Here is a tiny trained network, its code and every weight. The questions are about switching its units off for an input and a class, where a switched-off unit gives its printed mean instead of its output.

import numpy as np


def w(rows, s, z=0):
    codes = np.array(rows[::2]) - 128.0
    scale = np.full(codes.shape[1], s)
    scale[-1] = z or s
    return codes * scale


def f(y):
    return y / 2 * (1 + np.tanh(0.7978845608 * (y + 0.044715 * y**3)))


def log_softmax(a):
    a = a - a.max(-1, keepdims=True)
    return a - np.log(np.exp(a).sum(-1, keepdims=True))


def net(x, mask):
    res = np.array(x, float).reshape(1, 4) / 4 @ E
    y = f(res @ A[0][:, :-1].T + A[0][:, -1])
    res = res + np.where(mask, y, B[0][:, -1]) @ B[0][:, :-1]
    return log_softmax(res[-1] @ U[:, :-1].T + U[:, -1])


A, B = {}, {}
E = w([
[94,117,161],'x0',
[14,76,254],'x1',
[127,129,133],'x2',
[136,71,15],'x3',
],0.009)
A[0] = w([
[145,183,102,5],'neuron 0',
[142,20,34,165],'neuron 1',
[125,209,149,56],'neuron 2',
[163,155,95,58],'neuron 3',
[221,249,77,254],'neuron 4',
[162,74,124,48],'neuron 5',
],0.016,0.0058)
B[0] = w([
[111,207,148,141],'neuron 0',
[118,80,196,199],'neuron 1',
[254,84,182,146],'neuron 2',
[126,174,92,154],'neuron 3',
[79,95,160,249],'neuron 4',
[227,213,180,127],'neuron 5',
],0.012,0.017)
U = w([
[96,123,170,230],'0',
[187,68,192,188],'1',
[50,151,175,148],'2',
[142,97,157,236],'3',
[171,71,83,122],'4',
[231,204,143,2],'5',
[224,192,76,5],'6',
[250,193,142,2],'7',
],0.012,0.0082)

Each question gives the input, the list of numbers given to net, and the class t.
The units are the neurons (one row each of A and B). Each row of codes is followed by its name. A weight is (code - 128) times the scale printed after its matrix; where a second scale follows, it is the last column's (A, B and U).
mask holds one flag per neuron, in row order. A switched-off neuron (its flag False) gives its mean, the last column of its row in B, instead of its output. The means were averaged over made-up inputs and are rounded, as every weight is.
A unit's drop is (log p(t) with every unit on - log p(t) with that unit switched off) / (log p(t) with every unit on - log p(t) with every unit switched off).
The circuit of an input: a set's keep is (log p(t) with only the set's units on - log p(t) with every unit switched off) / (log p(t) with every unit on - log p(t) with every unit switched off). Starting from all 6 units, units are removed one at a time, each time the one whose removal leaves the highest keep (on an exact tie, the one counted first), for as long as the keep stays at least 0.8.
units of the circuit, in order: the units of the circuit, biggest drop first
unit that matters most: the unit with the biggest drop
k most important neurons: the k neurons with the biggest drops, biggest first
drop of u: that unit's drop, to one decimal
input [-4,-6,4,-3], class 2: units of the circuit, in order -> neuron 4; neuron 0
input [-1,-4,2,-1], class 2: units of the circuit, in order -> neuron 4; neuron 2
input [-4,-7,-3,8], class 1: unit that matters most -> neuron 1
input [-3,-8,-8,-1], class 2: 2 most important neurons -> neuron 4; neuron 0
input [5,-6,6,4], class 2: 3 most important neurons -> neuron 4; neuron 2; neuron 3
input [2,8,3,-8], class 1: 2 most important neurons -> neuron 2; neuron 4
input [2,3,3,-7], class 1: 2 most important neurons -> neuron 2; neuron 4
input [1,4,-7,-7], class 1: 2 most important neurons -> neuron 2; neuron 4
input [-2,5,-7,-7], class 1: 2 most important neurons -> neuron 2; neuron 4
input [-8,-4,7,3], class 0: 2 most important neurons -> neuron 4; neuron 2
input [1,-7,-7,7], class 1: drop of neuron 5 -> 0.3
input [7,-1,-2,-8], class 1: drop of neuron 0 -> 0.1
input [-3,-8,4,-2], class 2: drop of neuron 4 -> 0.9
